Below is a small trained network, with its code and all its weights. Each question gives an input and a target symbol and asks what happens when units are switched off, that is, made to give their printed mean instead of their output.

import numpy as np


def w(rows, s, z=0):
    codes = np.array(rows[::2]) - 128.0
    scale = np.full(codes.shape[1], s)
    scale[-1] = z or s
    return codes * scale


def f(y):
    return y / 2 * (1 + np.tanh(0.7978845608 * (y + 0.044715 * y**3)))


def softmax(a):
    e = np.exp(a - a.max(-1, keepdims=True))
    return e / e.sum(-1, keepdims=True)


def log_softmax(a):
    a = a - a.max(-1, keepdims=True)
    return a - np.log(np.exp(a).sum(-1, keepdims=True))


def net(x, mask):
    ids = ['γζημσψ'.index(c) for c in x.split()]
    T = len(ids)
    res = E[ids] + P[:T]
    u = 0
    for l in range(2):
        q, k, v = (res @ M[l].T for M in (Q, K, V))
        z = softmax(np.where(np.tri(T) > 0, q @ k.T / 2**0.5, -1e9)) @ v
        res = res + np.where(mask[u], z, O[l][:, -1]) @ O[l][:, :-1]
        u += 1
        y = f(res @ A[l][:, :-1].T + A[l][:, -1])
        res = res + np.where(mask[u : u + 12], y, B[l][:, -1]) @ B[l][:, :-1]
        u += 12
    return log_softmax(res[-1] @ U[:, :-1].T + U[:, -1])


Q, K, V, O, A, B = {}, {}, {}, {}, {}, {}
E = w([
[107,86,83,188,150,64,65,178,116],'γ',
[109,178,146,232,135,113,141,60,104],'ζ',
[104,54,131,97,190,146,159,56,124],'η',
[127,111,178,144,71,183,239,87,118],'μ',
[211,75,70,61,99,167,150,124,43],'σ',
[152,4,106,98,45,183,172,129,188],'ψ',
],0.021)
P = w([
[228,77,98,158,150,18,220,128,152],'0',
[190,138,85,170,108,9,172,118,164],'1',
[173,115,78,165,124,56,170,117,164],'2',
[148,135,87,176,125,70,136,99,161],'3',
[170,116,119,162,146,106,139,124,139],'4',
[169,111,123,152,147,130,129,131,129],'5',
[138,125,124,163,143,132,104,122,133],'6',
[130,129,118,154,143,157,100,116,129],'7',
[133,111,138,147,157,175,83,131,130],'8',
[120,126,139,147,137,174,87,151,106],'9',
[89,148,133,141,123,172,56,134,111],'10',
[87,141,127,130,114,201,86,153,94],'11',
[65,140,125,115,116,211,80,157,103],'12',
[42,107,130,117,125,212,112,190,87],'13',
],0.012)
Q[0] = w([
[122,179,83,152,109,166,131,86,135],'L0H0',
[113,2,100,247,100,179,126,71,61],'L0H0',
],0.0076)
K[0] = w([
[80,88,120,110,93,108,121,148,117],'L0H0',
[103,205,137,101,165,255,43,177,132],'L0H0',
],0.0096)
V[0] = w([
[162,168,192,123,95,143,113,2,106],'L0H0',
[111,94,155,181,131,173,67,83,154],'L0H0',
],0.0059)
O[0] = w([
[45,162,33,208,15,25,118,124,68,182],'L0H0',
[31,198,215,65,56,15,254,124,41,251],'L0H0',
],0.0085,0.0025)
A[0] = w([
[214,98,130,30,47,91,137,181,118,134],'L0N0',
[90,77,128,207,104,153,82,118,158,115],'L0N1',
[174,170,167,149,151,111,184,137,142,120],'L0N2',
[132,204,113,160,224,189,111,95,73,231],'L0N3',
[136,48,89,44,87,122,165,65,206,116],'L0N4',
[101,133,93,121,128,65,239,87,182,86],'L0N5',
[125,175,122,101,192,117,64,162,53,114],'L0N6',
[154,120,71,99,116,165,55,196,124,92],'L0N7',
[100,183,132,196,155,162,81,121,119,253],'L0N8',
[136,1,142,158,93,184,147,67,177,108],'L0N9',
[119,147,112,171,91,163,72,23,150,187],'L0N10',
[143,140,53,155,255,81,27,177,43,195],'L0N11',
],0.0076,0.0032)
B[0] = w([
[130,139,144,141,146,111,11,78,50,182],'L0N0',
[205,71,195,83,81,236,161,96,79,188],'L0N1',
[198,105,118,174,104,215,136,175,211,157],'L0N2',
[92,5,174,137,244,178,107,140,122,221],'L0N3',
[72,166,162,236,149,134,79,163,106,215],'L0N4',
[215,193,192,161,188,99,79,125,87,225],'L0N5',
[179,83,148,139,45,222,231,186,59,149],'L0N6',
[67,161,245,45,140,129,224,54,149,164],'L0N7',
[161,51,36,78,164,173,229,253,158,251],'L0N8',
[210,161,134,55,91,35,78,194,26,229],'L0N9',
[203,18,180,115,162,116,172,193,58,227],'L0N10',
[135,73,161,156,116,135,251,103,176,254],'L0N11',
],0.0048,0.0065)
Q[1] = w([
[106,87,180,97,155,110,125,146,47],'L1H0',
[80,2,186,201,156,169,225,146,32],'L1H0',
],0.0071)
K[1] = w([
[48,102,98,102,74,216,130,222,136],'L1H0',
[1,129,175,81,94,212,117,130,79],'L1H0',
],0.0056)
V[1] = w([
[160,135,200,134,3,141,221,214,156],'L1H0',
[89,73,104,198,253,133,199,175,128],'L1H0',
],0.0062)
O[1] = w([
[228,190,171,145,168,157,8,73,183,209],'L1H0',
[97,228,54,163,89,170,92,177,187,255],'L1H0',
],0.012,0.0063)
A[1] = w([
[84,71,119,148,136,137,151,155,157,87],'L1N0',
[86,112,35,135,23,155,108,154,109,83],'L1N1',
[118,82,103,96,158,116,161,110,109,79],'L1N2',
[160,68,185,123,128,103,122,189,90,189],'L1N3',
[109,107,95,125,112,165,105,153,92,203],'L1N4',
[138,123,164,122,167,132,178,84,138,176],'L1N5',
[134,137,123,128,94,149,111,72,73,115],'L1N6',
[146,117,203,179,143,132,127,98,167,183],'L1N7',
[169,138,95,127,22,202,180,45,179,128],'L1N8',
[132,121,116,172,142,98,98,66,84,131],'L1N9',
[128,146,165,82,2,101,222,146,154,125],'L1N10',
[60,181,79,95,127,92,144,184,145,252],'L1N11',
],0.0095,0.0029)
B[1] = w([
[186,173,80,98,111,110,134,98,75,183],'L1N0',
[139,68,222,157,143,62,122,105,134,200],'L1N1',
[112,173,136,157,61,211,97,144,194,165],'L1N2',
[58,91,128,120,167,130,131,157,199,248],'L1N3',
[133,112,54,162,128,121,48,133,96,181],'L1N4',
[160,94,161,163,62,137,123,80,155,172],'L1N5',
[143,90,110,195,157,36,147,131,183,192],'L1N6',
[120,201,105,88,55,160,99,105,74,254],'L1N7',
[36,106,96,125,175,65,147,255,60,185],'L1N8',
[135,181,118,126,131,142,171,146,117,217],'L1N9',
[175,135,153,40,114,201,99,197,147,142],'L1N10',
[176,139,254,83,151,105,155,152,162,218],'L1N11',
],0.0072,0.0078)
U = w([
[158,162,133,152,65,200,137,182,229,134],'γ',
[63,215,147,214,138,88,126,149,143,233],'ζ',
[216,211,214,114,164,151,194,134,140,48],'η',
[189,254,87,85,140,182,120,149,127,254],'μ',
[192,148,98,98,123,165,176,212,62,118],'σ',
[209,123,134,199,136,166,104,85,140,59],'ψ',
],0.0048,0.0013)

Each question gives the input, a string of symbols that net reads in full, and the target symbol t.
The units are the heads (2 rows each of Q, K, V and O) and the neurons (one row each of A and B). Each row of codes is followed by its name. A weight is (code - 128) times the scale printed after its matrix; where a second scale follows, it is the last column's (O, A, B and U).
mask holds one flag per unit, layer by layer, with each layer's heads first. A switched-off unit (its flag False) gives its mean, the last column of its rows in O or B, instead of its output. The means were averaged over made-up inputs and are rounded, as every weight is.
A unit's drop is (log p(t) with every unit on - log p(t) with that unit switched off) / (log p(t) with every unit on - log p(t) with every unit switched off).
The circuit of an input: a set's keep is (log p(t) with only the set's units on - log p(t) with every unit switched off) / (log p(t) with every unit on - log p(t) with every unit switched off). Starting from the 12 units with the biggest drops (on a tie, the unit counted first), units are removed one at a time, each time the one whose removal leaves the highest keep (on an exact tie, the one counted first), for as long as the keep stays at least 0.8.
units of the circuit, in order: the units of the circuit, biggest drop first
k most important neurons: the k neurons with the biggest drops, biggest first
top k neurons in layer l: the k neurons of layer l with the biggest drops, biggest first
drop when u is switched off: that unit's drop, to one decimal
input γ μ η ψ ψ η ζ ζ ζ σ ζ ζ, target σ: 3 most important neurons => (L0N10, L0N8, L0N7)
input ζ ζ η η ζ ζ γ ζ σ ζ ζ ζ ζ μ, target ζ: 2 most important neurons => (L1N8, L1N6)
input γ ζ η ψ μ σ σ ζ η μ ζ μ ζ, target ψ: units of the circuit, in order => (L1H0)
input γ γ μ ζ η ζ η, target ζ: units of the circuit, in order => (L0H0, L1H0)
input μ γ ζ ζ γ ζ σ ψ ζ μ γ γ, target μ: units of the circuit, in order => (L1H0, L1N7)
input γ ζ η ζ ψ μ γ μ, target μ: top 3 neurons in layer 1 => (L1N7, L1N1, L1N11)
input ζ ζ ζ ζ μ σ, target ψ: top 2 neurons in layer 0 => (L0N0, L0N8)
input ζ γ σ η ψ σ ζ η, target ζ: units of the circuit, in order => (L1H0, L0H0)
input γ γ ζ σ ζ σ η ζ, target σ: 3 most important neurons => (L0N8, L0N10, L1N0)
input ζ ζ ζ ζ γ σ ψ ζ, target ψ: 3 most important neurons => (L1N5, L0N4, L0N1)
input ζ ψ ψ η ζ ζ ψ, target ζ: top 4 neurons in layer 0 => (L0N4, L0N0, L0N8, L0N11)
input ζ γ ζ ζ γ σ ζ, target γ: 2 most important neurons => (L1N2, L0N7)
input η ψ γ ψ γ ζ ζ ζ ζ ζ σ σ γ, target γ: top 2 neurons in layer 1 => (L1N2, L1N3)
input γ σ ψ σ γ ζ η η ζ γ γ ζ ψ ζ, target η: 2 most important neurons => (L0N4, L1N4)
input ζ ζ γ γ ζ, target γ: most important neuron => (L0N3)
input η η γ ζ μ, target μ: top 2 neurons in layer 1 => (L1N7, L1N1)
input γ ζ ζ η μ ζ ζ η ψ σ γ, target γ: top 2 neurons in layer 1 => (L1N3, L1N2)
input μ ψ μ μ σ η γ, target σ: drop when L0N0 is switched off => 0.2
input ζ σ ζ μ ζ ζ μ ζ ζ, target μ: drop when L0N8 is switched off => 0.2
input ζ ζ γ γ ζ γ ζ η ζ μ ψ ζ, target η: drop when L0H0 is switched off => 0.4
input γ γ η η ζ σ ψ, target ψ: drop when L0H0 is switched off => 0.3
input ζ γ ζ μ ζ ζ γ ψ η σ γ μ γ ζ, target μ: top neuron in layer 0 => (L0N9)
